Here is a tiny trained network, its code and every weight. The questions are about switching its units off for an input and a target symbol, where a switched-off unit gives its printed mean instead of its output.

import numpy as np


def w(rows, s, z=0):
    codes = np.array(rows[::2]) - 128.0
    scale = np.full(codes.shape[1], s)
    scale[-1] = z or s
    return codes * scale


def norm(h):
    return h / np.sqrt((h * h).mean(-1, keepdims=True) + 1e-5)


def f(y):
    return np.maximum(y, 0)


def softmax(a):
    e = np.exp(a - a.max(-1, keepdims=True))
    return e / e.sum(-1, keepdims=True)


def log_softmax(a):
    a = a - a.max(-1, keepdims=True)
    return a - np.log(np.exp(a).sum(-1, keepdims=True))


def net(x, mask):
    ids = ['βγθλπσ'.index(c) for c in x.split()]
    T = len(ids)
    res = E[ids] + P[:T]
    u = 0
    for l in range(2):
        q, k, v = (norm(res) @ M[l].T for M in (Q, K, V))
        z = softmax(np.where(np.tri(T) > 0, q @ k.T / 2**0.5, -1e9)) @ v
        res = res + np.where(mask[u], z, O[l][:, -1]) @ O[l][:, :-1]
        u += 1
        y = f(norm(res) @ A[l][:, :-1].T + A[l][:, -1])
        res = res + np.where(mask[u : u + 16], y, B[l][:, -1]) @ B[l][:, :-1]
        u += 16
    return log_softmax(norm(res)[-1] @ U[:, :-1].T + U[:, -1])


Q, K, V, O, A, B = {}, {}, {}, {}, {}, {}
E = w([
[145,69,149],'β',
[119,248,116],'γ',
[194,150,64],'θ',
[118,203,112],'λ',
[67,145,138],'π',
[109,63,180],'σ',
],0.012)
P = w([
[151,97,27],'0',
[185,240,201],'1',
[98,78,3],'2',
[161,215,219],'3',
[97,101,43],'4',
[134,185,207],'5',
[99,122,66],'6',
[153,195,237],'7',
],0.0068)
Q[0] = w([
[238,142,234],'L0H0',
[173,145,247],'L0H0',
],0.013)
K[0] = w([
[220,178,50],'L0H0',
[250,153,85],'L0H0',
],0.012)
V[0] = w([
[2,125,168],'L0H0',
[116,99,149],'L0H0',
],0.0074)
O[0] = w([
[83,171,3,3],'L0H0',
[86,73,133,56],'L0H0',
],0.0077,0.0023)
A[0] = w([
[152,190,149,128],'L0N0',
[135,146,193,112],'L0N1',
[188,102,107,82],'L0N2',
[14,64,110,50],'L0N3',
[146,137,86,138],'L0N4',
[131,104,107,55],'L0N5',
[102,113,53,111],'L0N6',
[144,116,108,174],'L0N7',
[159,185,116,131],'L0N8',
[66,84,131,29],'L0N9',
[42,123,150,113],'L0N10',
[175,107,112,89],'L0N11',
[6,120,152,92],'L0N12',
[222,129,164,112],'L0N13',
[124,162,112,188],'L0N14',
[216,124,120,1],'L0N15',
],0.011,0.0058)
B[0] = w([
[129,56,161,250],'L0N0',
[100,118,65,236],'L0N1',
[160,155,133,155],'L0N2',
[30,86,195,189],'L0N3',
[115,130,167,191],'L0N4',
[126,121,108,130],'L0N5',
[136,210,140,227],'L0N6',
[125,131,164,190],'L0N7',
[116,109,160,232],'L0N8',
[86,56,173,141],'L0N9',
[129,49,143,166],'L0N10',
[161,153,122,148],'L0N11',
[157,71,214,176],'L0N12',
[94,97,62,253],'L0N13',
[128,126,178,244],'L0N14',
[138,169,1,149],'L0N15',
],0.0085,0.0042)
Q[1] = w([
[89,115,2],'L1H0',
[126,182,191],'L1H0',
],0.0091)
K[1] = w([
[7,119,140],'L1H0',
[149,157,116],'L1H0',
],0.013)
V[1] = w([
[120,64,147],'L1H0',
[108,90,254],'L1H0',
],0.0057)
O[1] = w([
[96,163,133,112],'L1H0',
[3,40,169,255],'L1H0',
],0.0048,0.00096)
A[1] = w([
[214,140,135,121],'L1N0',
[158,150,148,108],'L1N1',
[209,102,168,65],'L1N2',
[190,156,208,138],'L1N3',
[67,73,166,79],'L1N4',
[72,234,165,35],'L1N5',
[205,104,165,68],'L1N6',
[148,44,94,4],'L1N7',
[192,73,104,26],'L1N8',
[213,107,189,3],'L1N9',
[173,103,150,52],'L1N10',
[177,53,156,38],'L1N11',
[124,123,180,111],'L1N12',
[124,251,115,155],'L1N13',
[207,103,171,42],'L1N14',
[58,132,22,88],'L1N15',
],0.011,0.0042)
B[1] = w([
[155,76,119,193],'L1N0',
[90,104,87,158],'L1N1',
[130,181,250,194],'L1N2',
[103,196,94,255],'L1N3',
[218,130,42,246],'L1N4',
[172,122,75,224],'L1N5',
[143,186,233,190],'L1N6',
[231,173,142,149],'L1N7',
[21,132,189,162],'L1N8',
[207,195,253,187],'L1N9',
[151,171,151,153],'L1N10',
[110,206,119,186],'L1N11',
[110,101,83,213],'L1N12',
[124,2,136,239],'L1N13',
[133,166,188,186],'L1N14',
[80,212,226,169],'L1N15',
],0.0077,0.0049)
U = w([
[159,193,203,255],'β',
[145,227,36,125],'γ',
[225,136,75,147],'θ',
[165,87,95,143],'λ',
[9,213,104,102],'π',
[62,44,213,9],'σ',
],0.011,0.0033)

Each question gives the input, a string of symbols that net reads in full, and the target symbol t.
The units are the heads (2 rows each of Q, K, V and O) and the neurons (one row each of A and B). Each row of codes is followed by its name. A weight is (code - 128) times the scale printed after its matrix; where a second scale follows, it is the last column's (O, A, B and U).
mask holds one flag per unit, layer by layer, with each layer's heads first. A switched-off unit (its flag False) gives its mean, the last column of its rows in O or B, instead of its output. The means were averaged over made-up inputs and are rounded, as every weight is.
A unit's drop is (log p(t) with every unit on - log p(t) with that unit switched off) / (log p(t) with every unit on - log p(t) with every unit switched off).
The circuit of an input: a set's keep is (log p(t) with only the set's units on - log p(t) with every unit switched off) / (log p(t) with every unit on - log p(t) with every unit switched off). Starting from the 12 units with the biggest drops (on a tie, the unit counted first), units are removed one at a time, each time the one whose removal leaves the highest keep (on an exact tie, the one counted first), for as long as the keep stays at least 0.8.
circuit, biggest first: the units of the circuit, biggest drop first
unit that matters most: the unit with the biggest drop
top k neurons: the k neurons with the biggest drops, biggest first
top k neurons in layer l: the k neurons of layer l with the biggest drops, biggest first
drop of u: that unit's drop, to one decimal
input θ π σ π π λ θ, target π: top 2 neurons	L1N15, L0N12
input θ θ γ, target θ: circuit, biggest first	L1N13, L1H0
input γ π θ, target π: circuit, biggest first	L1H0, L1N15, L1N9
input π σ λ λ σ λ σ γ, target π: unit that matters most	L1N3
input λ σ σ θ λ, target σ: top 3 neurons in layer 0	L0N6, L0N13, L0N1
input γ π β λ, target γ: top 2 neurons	L1N13, L1N4
input π θ β, target π: top 2 neurons	L1N15, L0N3
input γ λ λ, target λ: top 4 neurons	L1N13, L1N5, L0N13, L0N1
input γ θ β, target θ: top 2 neurons in layer 0	L0N13, L0N1
input σ π θ, target σ: top 3 neurons in layer 1	L1N13, L1N3, L1N15
input θ σ λ λ γ, target λ: top 3 neurons	L1N13, L1N5, L0N13
input γ γ λ σ λ β θ, target λ: top 4 neurons	L1N13, L0N6, L0N13, L1N4
input λ β λ λ, target γ: top 2 neurons	L0N0, L1N13
input π γ σ π, target σ: unit that matters most	L1H0
input θ θ γ π σ β λ, target σ: top 3 neurons	L1N13, L1N4, L1N3
input β λ γ λ π β, target θ: top 2 neurons in layer 1	L1N7, L1N3
input σ σ λ γ θ γ λ, target λ: drop of L0H0	0.7
input θ β γ, target θ: drop of L0N1	0.1
input σ γ θ, target σ: drop of L1N13	0.9
input π θ π β γ γ γ, target σ: drop of L0H0	0.7
